Rows lie near named flat spaces through zero. A row that begins with a name and a colon came from that space; any other row is followed by the name of its block's space that it lies nearest.
q276-q25: [ 18   6  -8 -30 -11 -10   7  -2  -5  11 -16  21   7   7   9 -12   1 -14
   8  -3 -13  -6  21  -1  -2  25]
q658-q154: [ -4 -18  12  20   5   5  -1  -4 -40 -48  23  -1 -29  -1 -31 -22 -17  15
  56 -18  20 -10 -36 -28  20 -55]
q276-q25: [ -4   5  -1 -17   7  -9 -32  -9 -23  -7  -4   5 -14   1 -17 -35 -12 -25
  -8 -15 -11  34  -7   8  -3   9]
q527-q936: [ 21  11 -26 -27   9  -8  11  20   9 -33  -1  10 -12 -12 -41  -4   6  -2
  35  -4   5 -18  41 -24  17  18]
q276-q25: [ -3   3  -2   0   5 -10  -5   4   2  -8  14  -6 -14 -11 -16   5 -11  -8
  -2 -11   8  11  -9 -13  -2   6]
q762-q159: [ 13 -19 -20   4  17  11 -20   3  15  20   9 -39  32  -8 -11  14  31  23
  -2 -12 -28  -2  29  14  -6 -20]
q762-q159: [  1  -5  -3   8  -5  -6 -10  -7   3   3   3  10   7  14  15 -11  -6   1
   9  -6 -11  -9   0  -4  -2  -8]
q658-q154: [ -3  13  -7  31  -1 -20 -30  23  87  11  28  -3  30  12  26  26  -8  34
  45  -8 -34 -11  51 -26  -9 -26]
q658-q154: [ 15  -1  -2  -5 -25 -17  26  -5  15  30  -2  24  16  14  44  16  -9  -4
   3  -1  -6 -30   2 -14 -11  20]
q658-q154: [ -7  18 -12   1  12  -6 -23  15  40  -2   2  -5   5  -4 -10   5   3   0
  -8   4 -12  15  34   2  -3  14]
q762-q159: [-17  -2  20   8   2   8 -22 -11 -18   5  -3  -7  -3   4   6 -17  -5  -3
 -12   0  -5  31 -23  20  -4 -18]
q762-q159: [ 13  19   8 -35 -38 -39  27 -13 -20   5 -14  68 -23  19  35 -25 -45 -46
  15 -10   8 -10 -18 -30  -5  51]
q762-q159: [  4  -8  -5  24 -11 -16  11  -2   7 -23  21  25  -9  18  12  -4 -23   9
  41 -10  10 -42 -12 -38   9 -20]
q276-q25: [  5  19   6 -21 -17 -22 -17   0  24  32 -10  22  16  12  35  -7 -14 -13
   8  -7 -31  20  26   0 -16  22]
q658-q154: [-13   0  10  18  14  14 -24  10  10 -19   8 -19   1  -3 -17  -6   6  26
  30   2  -8  15  11   4   9 -43]
q527-q936: [ 33 -32  -5 -47  18  31   5  -6 -91 -27 -14 -29  -8 -23 -69 -37  35  11
  51 -22  -5   8   4  12  26 -40]
q527-q936: [ 12 -22 -10  12   3  -4  17  -1 -14  -9  27 -15  -7 -11 -16  18  -3   8
  14 -20  16 -26 -23 -27   3 -16]
q527-q936: [-10   2 -15  -7  17   4 -31 -14 -30 -22 -16   8 -17   8 -25 -47   0 -30
 -41   2   1  20 -10  25   5  20]
q276-q25: [ 25   3 -11 -30 -16  -2  22  -2   2  19 -27  26  21  13  23  -5  14  -3
   9   9 -16 -27  34   5   1  26]
q762-q159: [  6 -16  -3   0  13   9   4   2 -30 -26  14 -20 -15 -15 -39  -3   5  10
  24 -14  12  -3 -14 -11  13 -27]
q276-q25: [ -1   6   1   6  -3 -11  -2   8  25   9  13  -3   4  -4   9  18  -8   5
   7  -6  -4   2   6 -12  -7   1]
q658-q154: [-15  -4   3  22   1  -5 -11 -10  19  39  11 -21  13  -3  27  26  -3  -9
 -62  -2  -3  17 -26  16 -25  15]
q762-q159: [  4  -6   7  -4 -12 -13 -13 -13  -8  25   4   6  10  10  25  -8 -12  -8
   4 -18 -19  10 -11  -1 -13  -4]
q527-q936: [ -7   9 -14   1  11  -1 -34   0  20   3  -9   0  11  10   0 -17   7  -7
 -22   5 -21  15  25  19  -4  12]
q527-q936: [ 16  -7   3 -15   1  14  33  10 -22 -18  -2  -7  -8 -16 -26  10  14  16
  36   2  16 -18   5 -12  16 -15]
q527-q936: [-17 -12  19  45 -13  -6  -9 -11  34  49  23 -18  29  12  60  36 -11  17
 -24  -4 -13   1 -29   4 -27 -24]
q276-q25: [-12  10   6 -16   5   2   6  -6 -35 -20 -13   9 -34 -11 -24 -18 -10 -32
 -36   8  28  24 -30  10   4  30]
q527-q936: [ 28  -5  -9 -22   6  12  10  22  14   1   1 -22  23 -16 -23  18  30  36
  61  -7 -21 -12  56  -9  10 -26]
q276-q25: [ 15  -9 -15 -38   7  12  13 -15 -70 -30 -29  16 -25  -2 -40 -46  11 -30
 -14   2  17  -5 -12  15  19  25]
q276-q25: [  4  -1  17  -4 -21  24  42  -7 -11  15 -36  22  18  18  40   4  19  14
  -1  38   7 -32   3  22   8   0]
q762-q159: [ 15  26 -26 -25 -16 -19   6   5  55  38 -31  37  32  21  45   6   8 -19
 -34  21 -26 -19  59  12 -14  69]
q658-q154: [-15  12  22  13 -10  -1   9   4   4 -19   0  20 -16   8  11  -4 -19   5
  24  12  15  -2 -13 -12   8 -13]
q762-q159: [-47  11  41  52   1  16  -3   4  22  -5  13 -17 -12  -3  19  26 -14  19
 -21  26  26  24 -42  10  -4 -32]
q527-q936: [ 16  -4 -21 -23  10  -8  -4   1 -25 -27   2   6 -18  -7 -39 -23  -2 -15
  15 -18   3  -3   6 -14  11  11]
q658-q154: [ 34   2 -37 -50   0 -16  20  -1 -24  -9 -17  23 -10  -6 -28 -17   6 -34
  -8 -11   3 -20  22 -11   6  57]
q658-q154: [-18 -11  30  20   6  24  -1  -3 -43 -42   6  -7 -26  -2 -25 -23  -6  21
  43   3  21   9 -36  -2  22 -61]
[  1 -16  14 -16  17  46  -6  -5 -53  -9 -26 -32   6 -11 -33 -23  39  20
   7  12  -6  23   3  44  16 -39] | q658-q154
[ 14  13  -3 -10 -21 -23 -14   6  55  47  -3  17  41  18  52  12  -3   8
  25  -7 -47  -2  51  -5 -19  10] | q276-q25
[-15   9  44  21 -25  14  21   2  10   2 -10  22   8  20  47   5  -9  31
  48  26   3 -11  -5  -1   7 -42] | q658-q154
[-35   8   9  29  26  12 -43   7  21  -8  13 -37  -6 -13 -22   5   3   7
 -34   6   0  47  -8  23  -5 -18] | q658-q154
[ 42   4 -46 -52   0 -13  25   6 -17 -29 -23  38  -8   3 -34 -28  11 -23
  23  -4   1 -43  47 -20  20  49] | q762-q159
[ -3 -14   4  28  -4  -9  -5  -5   8   6  27  -8   5   6  15  12 -13  14
  16 -17  -3 -12 -21 -19  -6 -29] | q658-q154
[  8 -14 -26 -10  14 -15 -22 -15 -40 -25  11   4 -24  -1 -37 -37 -13 -31
 -13 -30   4   4 -23 -10   3  13] | q527-q936
[ 26  11 -26 -45  -4 -19  14   3  -6   2 -15  23  -6  -5 -13  -9   0 -31
  -7  -8  -3  -7  26  -9  -1  55] | q276-q25
[  7  -2  -9   7  -2 -13   0   7  23   6  17  -4   8  -2   5  17  -5   7
  13 -12  -6 -12  10 -19  -5  -2] | q527-q936
[ -5  16  -3   4  10  12  28  27  48  13   2 -30   9 -30  -9  62  23  16
 -31  25  18   0  25   5  -4  24] | q762-q159
[  4 -11  -6  11   3  -7 -34  -4  25  33  15 -21  32   6  20   7   5  13
   3 -20 -38  11  16   6 -17 -20] | q527-q936
[ 15  -8  -8  15 -13 -30  29   9  25   2  41   2  -6  -9   8  42 -24   7
  32 -26  15 -36 -14 -57  -6  -1] | q527-q936
[ 12 -19   9  22 -31 -59 -26 -16  34  70  60  -5  27  11  68  32 -50  -3
  25 -68 -42   8 -32 -48 -46 -18] | q527-q936
[  5   2 -10 -19   3  -5  10  -4 -24 -12  -8  10 -19  -6 -20 -12  -4 -25
 -20  -2  15   1 -11  -1   4  30] | q658-q154
[  4  -3 -26 -19  29  28  -7  -1 -58 -85 -29  18 -36   5 -76 -70  20  -8
  18  17  22 -17  14  12  45  -6] | q762-q159

Rows lie near named flat spaces through zero. A row that begins with a name and a colon came from that space; any other row is followed by the name of its block's space that it lies nearest.
q485-q38: [  9  -3  38 -11 -28  29 -18  19 -33  -2 -57 -18 -16  -4  32  -6 -73  46
  19 -15  17 -14 -23  10  37  14]
q271-q617: [-13  10  46  -6 -26  13 -44  37 -37 -20 -58  27 -15 -34  14 -17 -67  24
 -11  25   7  12  -9 -19  19 -22]
q748-q772: [ 30  11  16  20 -15  20 -10   5  11 -27 -15 -12  13 -15  24   0   9  39
   6 -10  11  -2   8   3 -18  -5]
q788-q601: [ 19  -1 -50 -20  31 -42  34 -24  -5  16  -9 -14   9  11  -8   8   9  -3
  22  15 -13 -38   1  36   5  18]
q485-q38: [ -8  25  15   9 -23   7 -32   9 -10   3   5  30  -5   5   5  -3 -22  10
 -43  13 -13   6 -20 -30 -19 -28]
q788-q601: [  2   1  12   1 -22   7  -4  -2   1   0   3  -2 -20  -7  -6  -7 -19  -2
 -10  -3   3  10 -10  14  11  22]
q485-q38: [-15  23   6  -2 -22   4   7 -14   0  -9 -10 -10  -3  -7 -25   0 -10   9
 -19  13 -18 -31 -20  -1 -17  23]
q271-q617: [-31  -9  -7 -11 -13   6   4  19   3   6 -10 -21  11  41   3  -5  25  -6
  -6 -18  -2 -18 -18 -13  10   1]
q485-q38: [  2  -3  -8  14  -4  -8  27 -32   9   8   1 -22   6  -5 -22   1   7  30
   5 -10   8 -13  -6  15   6  20]
q271-q617: [  4  -8 -22 -14 -19  -2  51  -4  12  14  22 -43  -1  41 -19 -16  34  30
  17  -3 -25 -21 -48  41 -11  14]
q788-q601: [-16  -4  16  11 -39  29  -6  26  16  -7   3 -21   9  33  14 -14  32  21
 -15 -29   5   5 -23 -14  -5  -9]
q788-q601: [ 37  17 -43 -11 -18 -36  14 -30   6  18   8  -7 -22  15  -4  -2 -10  -7
 -22   8 -14 -24 -20  56   6  48]
q271-q617: [ -3 -24  39  -2 -10  50  15  13   3  -6   9 -34  -9   3   7  -3  -7  18
  40 -31  11  16 -10   6   9  11]
q485-q38: [ -1   2 -11  -8  25 -13  21 -12  -5   1  12   6   3 -12 -23   3   4  -3
  15  27 -19  -5   1   4 -18 -10]
q485-q38: [ 33  -4   9  16  18  10   0 -12   4   2  27  10  -3 -19  11   8  -7  14
  19  -4   7  27  15   5 -11 -16]
q357-q303: [  1   3 -11  -1   2  -3  11  -5  16   1  35   3  -5   5 -14   0  26 -22
  -7   6 -15   9  -1   6 -20   3]
q357-q303: [ 24  12  17 -15  13  45  15  16   7 -34   5 -28  13   0  20  12  17  13
  46   5 -28 -23  -1   3 -52  -5]
q357-q303: [  0   3  25  27   5  40  12 -25  15  -1  28 -17  17  -2  -4  18  11  32
  12 -27   5  -2   1 -26 -27  -7]
q271-q617: [ 38  15   7 -23 -31  21   2  12  -4   2  22 -10 -36  18  18  -9 -30   6
   3   7 -30  -1 -41  42 -15  21]
q788-q601: [ -6  13 -14   0 -14 -28  -2 -23  -8  13 -11  10 -13  -8 -21  -3 -25  -3
 -30  13  -2 -13 -10  11  15  24]
q748-q772: [  4 -21 -23 -47 -33 -18 -13  63  -8  -3 -38 -16 -27  42  36 -32   4 -41
   1  -3   1   2 -20  51  50  30]
q357-q303: [  7  -9  -9   5  19 -21   1   0  -2  -5 -12  10  10 -20  -1  -3   8   4
  12  11  12  10  22   4   8 -14]
q357-q303: [ 15  -6 -24  18  19 -40 -16 -16   3   9  -5  27   5 -19   5   4   4 -15
 -15   0  27  20  37   3  23  -5]
q485-q38: [ 51  19 -10  28   5  -2  -5 -32  17   2  31  10   3 -11  16  15   4  19
  -9  -7   3   7  14  11 -27  -2]
q357-q303: [ 22  10 -38 -12  10 -28  20  -7  10   0  18   0   1   9  -8  -2  29 -13
   1  24 -25 -12  -3  29 -23   3]
q485-q38: [  5 -20  -9 -13  30 -18  26 -11 -24  14 -27 -11   4 -12  -7   1 -27  25
  44   8   8 -12   1  20  28  -1]
q485-q38: [-37   6 -18  31 -22 -28 -17 -16  13  26  13  21  15  26 -19  -5  28   1
 -68 -15  14   6  -8 -38   9 -17]
q748-q772: [  8  -4   8  15  -6  22  14 -21  11  14  24 -20   2  14   1   9   2  25
   6 -29   6  -1 -11   0  -4   8]
q271-q617: [-21  22 -24  -9  28 -40 -33  -3 -23  -1 -44  39  18 -11   3  16 -18 -34
 -30  29  -2 -31  28 -37   4 -14]
q357-q303: [-64 -16  26 -20  -2  25 -15  26 -25  18 -18  -1  -2  31   1   2 -27 -22
  -4 -18   3  -7 -18 -48  30 -10]
q748-q772: [ 43  -6 -33 -27   5 -35  24   6  -1  -9  -8  -8 -21 -14  -1 -17   3 -12
  28  30 -12   1   1  73  10  28]
q788-q601: [-10 -14  11   4  41   4  19 -21 -14  -3 -25 -12  20 -31 -12  17 -15  20
  45  -1  16 -15  26 -14  10  -4]
q788-q601: [ 17  11 -13 -11   4  -5  -9   9  -4  15  38  27 -12  21  11  -1  -3 -16
 -15  18 -27  15 -17   2 -23 -27]
q748-q772: [ 20  -4  -7  10   4   9  17  -1  19   1  39  -7   8  14   3  -2  37  14
  10  -6  -9  15  -5   8 -27 -19]
q748-q772: [-61  10  -9   6  15 -31   9 -18  -9   5  -8  23  21 -15 -57   0  13  -6
 -29  34 -14 -16   0 -45 -13 -25]
q748-q772: [-27 -16 -12 -16  15 -10   3   5   6  -5 -15 -10   1   2  -7   5  17 -54
   6 -10  11  -8  25  -1  26  31]
q485-q38: [-56 -21 -11   8  -9 -26  27  -6  -2  28   5  -4  13  22 -48 -21  27  22
 -17   2   2   5 -29 -18  19 -24]
q271-q617: [  8  -5 -23  -1 -20 -42  -8  19   0   6  -2  23 -13   2  -4 -30  12  -2
 -27  22   2  29 -10  27  18 -14]
q748-q772: [  4 -28 -39 -13  23 -25  51  12  23  14  66  -5   3  28 -29 -21  77 -16
  27  21 -29  34 -13  32 -24 -32]
q271-q617: [  2  22  36  -4 -20  28   7   4  -8 -25   2  -1 -14 -32 -23  -9 -26  30
   7  33 -30  -2 -25   3 -37  -4]
q271-q617: [-15 -13  53  25  19  43  13 -16   0 -22  -6 -15  14 -52 -19  12 -12  35
  43 -13  22  13  26 -29  -6  -7]
q748-q772: [-40   5  -5 -11   2   1 -28  10  -3  12   1  17   1  28   6  12   0 -56
 -35 -11  -2  -9   5 -41   9   3]
q788-q601: [ 18  18 -20  -2 -13  -7  -9  -7   0   3 -22 -11   7  23  24   8  -3  10
 -16 -11  -1 -37  -8   8   0  18]
q788-q601: [  0  33 -12  40  -5 -13  -3 -58  -2  28   1   8  29   9 -11  22 -13  62
 -44 -10   2 -39 -16 -36 -21 -17]
q357-q303: [ -4  -3  36  14  12  40  -5  -1  -4 -13 -12 -12  17 -15  14  15 -13  28
  26 -20  14  -4  13 -31  -8 -13]
q485-q38: [  4  -2 -32   8   6 -28  -5  -4   8  15   6  10  13  22   9   1  27  -8
 -20  -6   7   1   7  -3   5 -13]
q788-q601: [-11  -4  15  -3  16  24  -3  13 -14   1 -16  -8  22  15  20  11  -5  24
  22 -11   1 -15  -3 -32  -7 -31]
q357-q303: [ 13  -9 -24 -14   0  -7  11  19   5   6   2 -16   7  37  21  -7  29   2
  12  -7  -7  -8 -13  20   0  -7]
q357-q303: [-25 -22  -2   1 -13  -6  -7  16   5  18  14   5  -9  24  -2 -14  14 -21
 -18 -18  14  29  -6  -6  29  -5]
q748-q772: [ 27  29   1   8  -2   5 -31   2   5 -25 -16  14   6 -17  27  13  -5  -7
 -16   7  -1 -13  22  -8 -24   3]
q357-q303: [-12 -15  10 -12  34   1 -16  29 -11 -20 -21  17   8 -24  12   3   2 -33
  26  12  10  18  39 -20   9 -22]
q271-q617: [ 35   8 -50 -21   9 -50  -8  -3  -8  21   3  23 -17  17  17  -2 -11 -31
 -17  21 -11  -5  -1  38  13   9]
q748-q772: [-88   8   0  -9 -14 -46   0  -5 -38  10 -66  20   8 -18 -66 -19 -33  12
 -42  45  -6 -34 -26 -37  31  -9]
q788-q601: [-30  15 -10  32   8 -26  -4 -34   0   8 -17  16  33 -12 -27  10  10  27
 -34   5  11 -22  10 -44  -7 -22]
q271-q617: [ -7 -32   8 -14   8 -24 -36  46 -20  -5 -29  37 -23 -26  18 -23 -24 -43
   5  13  31  57  32   8  58 -14]
[-16  25 -24  -6  -5 -30  -6 -31   6  19  36  31 -25  -1 -37   6 -11 -59
 -54  23 -24  -3  -5   0  -9  30] | q357-q303
[ 41 -34  31 -14  14  40  15  -1 -18  12  -5 -34 -25  -6  36   9 -58  24
  72 -37  26  15   1  40  42  28] | q271-q617
[  1 -15   6 -18  18  23   9  10  11  -5  32  -9 -15   3   4   8  12 -51
  27 -10  -6  17  15   8  -3  19] | q271-q617
[-22 -24 -14  -3 -11 -18  45   8   3  23  28 -13   4  29 -38 -31  38  38
   9  14 -18  17 -46  16  -2 -34] | q748-q772
[ 48  -1  -8  -2 -15  29  -5  32  34 -20  36 -20   0  35  50  -3  55 -13
  11 -25  -7  16   2  26 -30   1] | q788-q601
[-19 -17  36   1   6  35   6  22  -4 -18  -8 -13  10 -12  -1  -4   4  19
  34  -6   6  13   4 -20  -4 -21] | q357-q303
[-37 -38   8 -18  20  18  35  35  -6   6  11 -24  19  31 -11 -14  39  14
  49  -3 -11  11 -20 -15  -1 -45] | q788-q601
[ 12 -15  43  19 -21  56  -1  22  24 -24  25 -22  -2  -5  18  -7  24  20
  23 -32  14  37   4  -2 -14  -5] | q357-q303
[ 16  11  20  13  12  11  -9 -20 -12   1   3  17  -4 -30   1  12 -39  21
   5   7   3   6   8 -10  -9 -10] | q748-q772
[ 19 -13 -12  -6  36 -28 -20  27   1 -28 -15  32   2 -42  15  -5  18 -47
  20  27  15  36  59  10   9 -16] | q357-q303
[-22  -8  10  17 -27   7  37 -24  13   6   7 -33   3   1 -42 -13  16  44
  -1 -13   3  -7 -29  10   3  18] | q485-q38
[-18  -2  -8  -3   3 -15 -12  20   4 -12 -11  13   8  -2  -2  -7  25 -26
 -12  11   2   7  15 -12   1 -11] | q788-q601
[ 12 -28  16   6   2   2  -2  10  -6   2  -8   0 -11 -18  10 -12 -16  14
  24 -12  29  37  12  17  36  -3] | q271-q617
[ 41   6 -19 -14   6 -10 -22  23   9 -21  -3  11  -9  -4  38   1  12 -40
   4   8  -1   9  27  27  -4  10] | q357-q303
[ -7 -26  49  18  -3  66  -6  28  15 -16  15 -24  14   8  29   3  23  19
  34 -48  24  31  11 -30  -5 -22] | q357-q303
[ 33   9 -21  -8  25 -19   0 -15 -11   3 -15   5   4  -9  17  14 -19   3
  15  11  -2 -20  14  17  -1   5] | q485-q38
[-34 -21  -4 -21 -25 -31  22  27 -21   8 -31  -6 -13   4 -35 -42  -6  24
   3  30  -7   7 -40  27  35  -9] | q357-q303
[  5   7   1  -7   8 -16  -8  -1 -13 -17 -34  11  -4 -36  -4   0 -24  -6
   6  24   4  -7  19   9   9  11] | q748-q772
[  7 -13  -1  -7  -1  17  13  18  10  -7   3 -26   9  22  17  -3  29   7
  25 -17   0  -3  -4   9  -5  -2] | q788-q601
[ 25  -4  13  -3  -3  28  -7  15  10 -22 -10 -21  -1  -3  33   6   5  -4
  25 -22  12  -1  17  13   1  20] | q788-q601
[ 11  26 -31 -10   7 -22   4 -42  -3  29  28  14 -16  15 -13  19 -24 -30
 -30  11 -25 -27 -13  10 -12  29] | q748-q772
[-46 -15   3 -34  24   2  13  22 -21  -6 -38 -15  11   6 -11   3  -3 -24
  31  10  -8 -29   2 -17  16   1] | q271-q617
